Below is a small trained network, with its code and all its weights. Each question gives an input and a target symbol and asks what happens when units are switched off, that is, made to give their printed mean instead of their output.

import numpy as np


def w(rows, s, z=0):
    codes = np.array(rows[::2]) - 128.0
    scale = np.full(codes.shape[1], s)
    scale[-1] = z or s
    return codes * scale


def norm(h):
    return h / np.sqrt((h * h).mean(-1, keepdims=True) + 1e-5)


def f(y):
    return np.maximum(y, 0)


def softmax(a):
    e = np.exp(a - a.max(-1, keepdims=True))
    return e / e.sum(-1, keepdims=True)


def log_softmax(a):
    a = a - a.max(-1, keepdims=True)
    return a - np.log(np.exp(a).sum(-1, keepdims=True))


def net(x, mask):
    ids = ['αβγδζηθμπστφψω'.index(c) for c in x.split()]
    T = len(ids)
    res = E[ids] + P[:T]
    r = norm(res)
    for j in range(3):
        rows = slice(2 * j, 2 * j + 2)
        q, k, v = (r @ M[0][rows].T for M in (Q, K, V))
        z = softmax(np.where(np.tri(T) > 0, q @ k.T / 2**0.5, -1e9)) @ v
        o = O[0][rows]
        res = res + np.where(mask[j], z, o[:, -1]) @ o[:, :-1]
    y = f(norm(res) @ A[0][:, :-1].T + A[0][:, -1])
    res = res + np.where(mask[3:19], y, B[0][:, -1]) @ B[0][:, :-1]
    return log_softmax(norm(res)[-1] @ U[:, :-1].T + U[:, -1])


Q, K, V, O, A, B = {}, {}, {}, {}, {}, {}
E = w([
[140,144,165],'α',
[141,159,114],'β',
[77,99,79],'γ',
[105,105,146],'δ',
[8,72,90],'ζ',
[84,104,116],'η',
[102,80,180],'θ',
[31,44,165],'μ',
[171,161,128],'π',
[208,114,186],'σ',
[217,144,114],'τ',
[60,98,117],'φ',
[106,133,81],'ψ',
[171,160,127],'ω',
],0.018)
P = w([
[5,199,195],'0',
[33,163,192],'1',
[54,136,186],'2',
[67,117,179],'3',
[77,104,176],'4',
[83,91,169],'5',
[89,82,166],'6',
[96,77,163],'7',
[99,66,158],'8',
[104,62,157],'9',
[107,55,150],'10',
[109,45,149],'11',
[112,39,147],'12',
],0.0031)
Q[0] = w([
[84,72,236],'head 0',
[187,223,155],'head 0',
[254,171,219],'head 1',
[130,207,59],'head 1',
[69,47,151],'head 2',
[91,102,124],'head 2',
],0.0077)
K[0] = w([
[128,2,191],'head 0',
[193,238,221],'head 0',
[187,187,223],'head 1',
[110,183,59],'head 1',
[124,170,126],'head 2',
[122,152,116],'head 2',
],0.0083)
V[0] = w([
[196,157,222],'head 0',
[187,110,161],'head 0',
[108,2,161],'head 1',
[99,76,96],'head 1',
[108,123,129],'head 2',
[133,148,98],'head 2',
],0.005)
O[0] = w([
[55,180,129,148],'head 0',
[90,167,98,91],'head 0',
[65,164,148,3],'head 1',
[192,254,209,84],'head 1',
[118,129,142,132],'head 2',
[151,122,149,143],'head 2',
],0.0048,0.0022)
A[0] = w([
[112,211,161,36],'neuron 0',
[185,145,228,2],'neuron 1',
[167,180,214,74],'neuron 2',
[171,107,95,73],'neuron 3',
[163,123,84,98],'neuron 4',
[118,193,160,111],'neuron 5',
[158,2,149,140],'neuron 6',
[133,174,139,80],'neuron 7',
[194,80,151,46],'neuron 8',
[179,129,190,56],'neuron 9',
[98,131,89,153],'neuron 10',
[64,82,160,152],'neuron 11',
[110,157,221,66],'neuron 12',
[94,144,213,120],'neuron 13',
[27,52,120,117],'neuron 14',
[221,71,106,60],'neuron 15',
],0.0083,0.0036)
B[0] = w([
[70,155,128,145],'neuron 0',
[46,170,162,154],'neuron 1',
[77,129,96,169],'neuron 2',
[152,93,133,168],'neuron 3',
[133,95,163,199],'neuron 4',
[90,145,96,155],'neuron 5',
[87,138,114,203],'neuron 6',
[144,127,112,143],'neuron 7',
[153,254,98,149],'neuron 8',
[107,221,172,152],'neuron 9',
[117,133,168,196],'neuron 10',
[178,151,65,222],'neuron 11',
[206,47,60,170],'neuron 12',
[167,35,110,193],'neuron 13',
[186,201,185,253],'neuron 14',
[21,85,89,187],'neuron 15',
],0.0063,0.0039)
U = w([
[237,99,148,60],'α',
[131,126,139,86],'β',
[70,242,75,181],'γ',
[135,122,139,143],'δ',
[137,122,149,190],'ζ',
[219,180,180,121],'η',
[131,130,130,3],'θ',
[62,90,176,161],'μ',
[134,129,133,23],'π',
[84,47,33,151],'σ',
[244,159,42,141],'τ',
[79,174,226,217],'φ',
[156,77,189,232],'ψ',
[1,126,126,13],'ω',
],0.015,0.003)

Each question gives the input, a string of symbols that net reads in full, and the target symbol t.
The units are the heads (2 rows each of Q, K, V and O) and the neurons (one row each of A and B). Each row of codes is followed by its name. A weight is (code - 128) times the scale printed after its matrix; where a second scale follows, it is the last column's (O, A, B and U).
mask holds one flag per unit, heads first, then neurons. A switched-off unit (its flag False) gives its mean, the last column of its rows in O or B, instead of its output. The means were averaged over made-up inputs and are rounded, as every weight is.
A unit's drop is (log p(t) with every unit on - log p(t) with that unit switched off) / (log p(t) with every unit on - log p(t) with every unit switched off).
The circuit of an input: a set's keep is (log p(t) with only the set's units on - log p(t) with every unit switched off) / (log p(t) with every unit on - log p(t) with every unit switched off). Starting from the 12 units with the biggest drops (on a tie, the unit counted first), units are removed one at a time, each time the one whose removal leaves the highest keep (on an exact tie, the one counted first), for as long as the keep stays at least 0.8.
units of the circuit, in order: the units of the circuit, biggest drop first
top k neurons: the k neurons with the biggest drops, biggest first
drop of u: that unit's drop, to one decimal
input ω π τ ω ψ α ω μ β, target γ: units of the circuit, in order	head 0
input δ β η μ β ω ψ ω ψ β θ β, target σ: units of the circuit, in order	head 1; neuron 15
input η ω π ω η ψ α, target σ: top 2 neurons	neuron 12; neuron 2
input ω μ β σ β ψ π, target γ: top 4 neurons	neuron 15; neuron 13; neuron 12; neuron 8
input φ ψ ψ ψ ψ ζ γ, target γ: units of the circuit, in order	head 1; neuron 14
input ω η π β ψ β ψ γ β ω μ π, target σ: top 2 neurons	neuron 15; neuron 14
input θ ψ β δ, target α: units of the circuit, in order	neuron 14; neuron 11; neuron 13
input ψ η β β ψ α π ω, target γ: top 4 neurons	neuron 15; neuron 13; neuron 8; neuron 12
input ω ω θ β δ π θ σ δ π π, target σ: top 2 neurons	neuron 14; neuron 15
input β β θ ω ζ β β ψ φ, target φ: units of the circuit, in order	neuron 14; head 1
input β ζ ψ π ω β ω α δ ψ ω, target σ: top 3 neurons	neuron 15; neuron 14; neuron 11
input ω ψ μ π ω α ω, target σ: top 3 neurons	neuron 14; neuron 15; neuron 11
input ψ ψ ψ ψ η ψ γ β ψ ω π, target γ: top 3 neurons	neuron 15; neuron 8; neuron 13
input φ π η π π ζ φ π β η α ψ, target γ: units of the circuit, in order	head 1
input β θ σ β ζ β π β η, target η: drop of head 1	0.2
input η β π τ β ω β γ ψ ω β ψ, target τ: drop of head 1	1.0
input β φ ζ θ β η τ β γ, target γ: drop of neuron 11	0.1
input ψ ψ φ ψ μ ζ μ θ β, target γ: drop of neuron 2	0.1
